Below are the code and all the weights of a small trained network. Each question names an input and a class and asks about switching units off, where a switched-off unit gives its printed mean instead of its output.

import numpy as np


def w(rows, s, z=0):
    codes = np.array(rows[::2]) - 128.0
    scale = np.full(codes.shape[1], s)
    scale[-1] = z or s
    return codes * scale


def f(y):
    return np.maximum(y, 0)


def log_softmax(a):
    a = a - a.max(-1, keepdims=True)
    return a - np.log(np.exp(a).sum(-1, keepdims=True))


def net(x, mask):
    res = np.array(x, float).reshape(1, 2) / 4 @ E
    y = f(res @ A[0][:, :-1].T + A[0][:, -1])
    res = res + np.where(mask, y, B[0][:, -1]) @ B[0][:, :-1]
    return log_softmax(res[-1] @ U[:, :-1].T + U[:, -1])


A, B = {}, {}
E = w([
[89,248,169,61,174,1,95,135,73,110],'x0',
[65,159,135,211,41,108,88,60,121,163],'x1',
],0.012)
A[0] = w([
[150,135,177,104,203,151,170,218,144,113,100],'n1',
[104,154,119,125,40,121,50,31,114,153,85],'n2',
[67,149,112,164,100,148,146,73,108,129,71],'n3',
[181,149,150,148,123,112,159,129,133,139,253],'n4',
[128,141,113,122,162,80,151,86,98,127,216],'n5',
[140,181,158,112,155,70,124,133,151,138,61],'n6',
[140,101,150,43,139,122,127,173,160,54,110],'n7',
[91,157,180,46,128,95,124,112,104,136,79],'n8',
[39,154,186,230,83,98,79,40,135,169,121],'n9',
[106,217,149,70,156,70,86,90,131,55,101],'n10',
[205,92,121,100,174,97,151,152,136,87,102],'n11',
[187,59,113,14,163,127,145,107,87,91,88],'n12',
[233,150,134,112,186,158,182,166,100,78,87],'n13',
[79,128,142,166,48,85,93,92,151,175,69],'n14',
[145,142,100,135,119,111,123,127,155,94,235],'n15',
[150,220,149,126,141,48,160,204,125,134,96],'n16',
[182,137,102,82,176,101,157,216,167,105,127],'n17',
[204,141,89,111,176,126,169,137,165,102,73],'n18',
[219,2,109,195,77,161,201,97,222,132,57],'n19',
[54,170,199,87,137,130,100,124,73,110,69],'n20',
],0.0096,0.013)
B[0] = w([
[72,176,67,119,176,110,146,104,133,118,181],'n1',
[116,167,93,108,201,101,137,74,147,84,182],'n2',
[118,159,63,117,155,129,139,51,143,109,152],'n3',
[88,68,198,68,108,76,40,253,191,122,218],'n4',
[124,100,170,114,96,110,106,168,113,140,193],'n5',
[157,134,107,163,117,125,135,89,79,152,157],'n6',
[122,173,81,98,170,109,137,120,127,109,174],'n7',
[189,113,145,178,92,150,159,75,77,142,168],'n8',
[96,157,86,88,183,64,150,111,156,61,223],'n9',
[188,105,158,190,76,183,150,112,62,194,203],'n10',
[89,154,125,114,111,116,148,97,140,125,175],'n11',
[94,169,116,126,134,115,159,67,127,80,180],'n12',
[118,166,82,124,167,95,133,81,139,99,182],'n13',
[94,168,84,133,183,133,115,82,118,96,173],'n14',
[112,107,179,97,117,108,70,205,141,113,205],'n15',
[138,101,128,188,113,182,136,105,98,182,184],'n16',
[107,140,105,97,142,125,149,121,146,82,192],'n17',
[102,174,108,125,136,154,173,55,126,108,160],'n18',
[169,95,164,224,99,213,149,93,67,182,254],'n19',
[141,123,136,171,145,157,142,77,80,158,167],'n20',
],0.012,0.018)
U = w([
[60,186,91,123,169,102,143,93,132,60,82],'0',
[174,111,148,211,122,155,141,106,99,203,36],'1',
[82,97,177,85,126,95,72,253,149,118,254],'2',
],0.018,0.0058)

Each question gives the input, the list of numbers given to net, and the class t.
The units are the neurons (one row each of A and B). Each row of codes is followed by its name. A weight is (code - 128) times the scale printed after its matrix; where a second scale follows, it is the last column's (A, B and U).
mask holds one flag per neuron, in row order. A switched-off neuron (its flag False) gives its mean, the last column of its row in B, instead of its output. The means were averaged over made-up inputs and are rounded, as every weight is.
A unit's drop is (log p(t) with every unit on - log p(t) with that unit switched off) / (log p(t) with every unit on - log p(t) with every unit switched off).
The circuit of an input: a set's keep is (log p(t) with only the set's units on - log p(t) with every unit switched off) / (log p(t) with every unit on - log p(t) with every unit switched off). Starting from the 12 units with the biggest drops (on a tie, the unit counted first), units are removed one at a time, each time the one whose removal leaves the highest keep (on an exact tie, the one counted first), for as long as the keep stays at least 0.8.
units of the circuit, in order: the units of the circuit, biggest drop first
k most important neurons: the k neurons with the biggest drops, biggest first
drop of u: that unit's drop, to one decimal
input [7,-6], class 1: units of the circuit, in order -> [n10]
input [-6,6], class 0: 2 most important neurons -> [n9, n10]
input [-6,-6], class 0: 2 most important neurons -> [n10, n13]
input [7,6], class 1: 4 most important neurons -> [n10, n16, n8, n20]
input [-4,4], class 0: 2 most important neurons -> [n10, n9]
input [6,5], class 1: 4 most important neurons -> [n10, n16, n8, n20]
input [-8,-8], class 0: 2 most important neurons -> [n13, n12]
input [3,1], class 2: drop of n19 -> 0.8
input [6,-4], class 1: drop of n10 -> 0.3
input [-6,7], class 0: drop of n9 -> 0.8
input [-3,0], class 2: drop of n16 -> 0.1
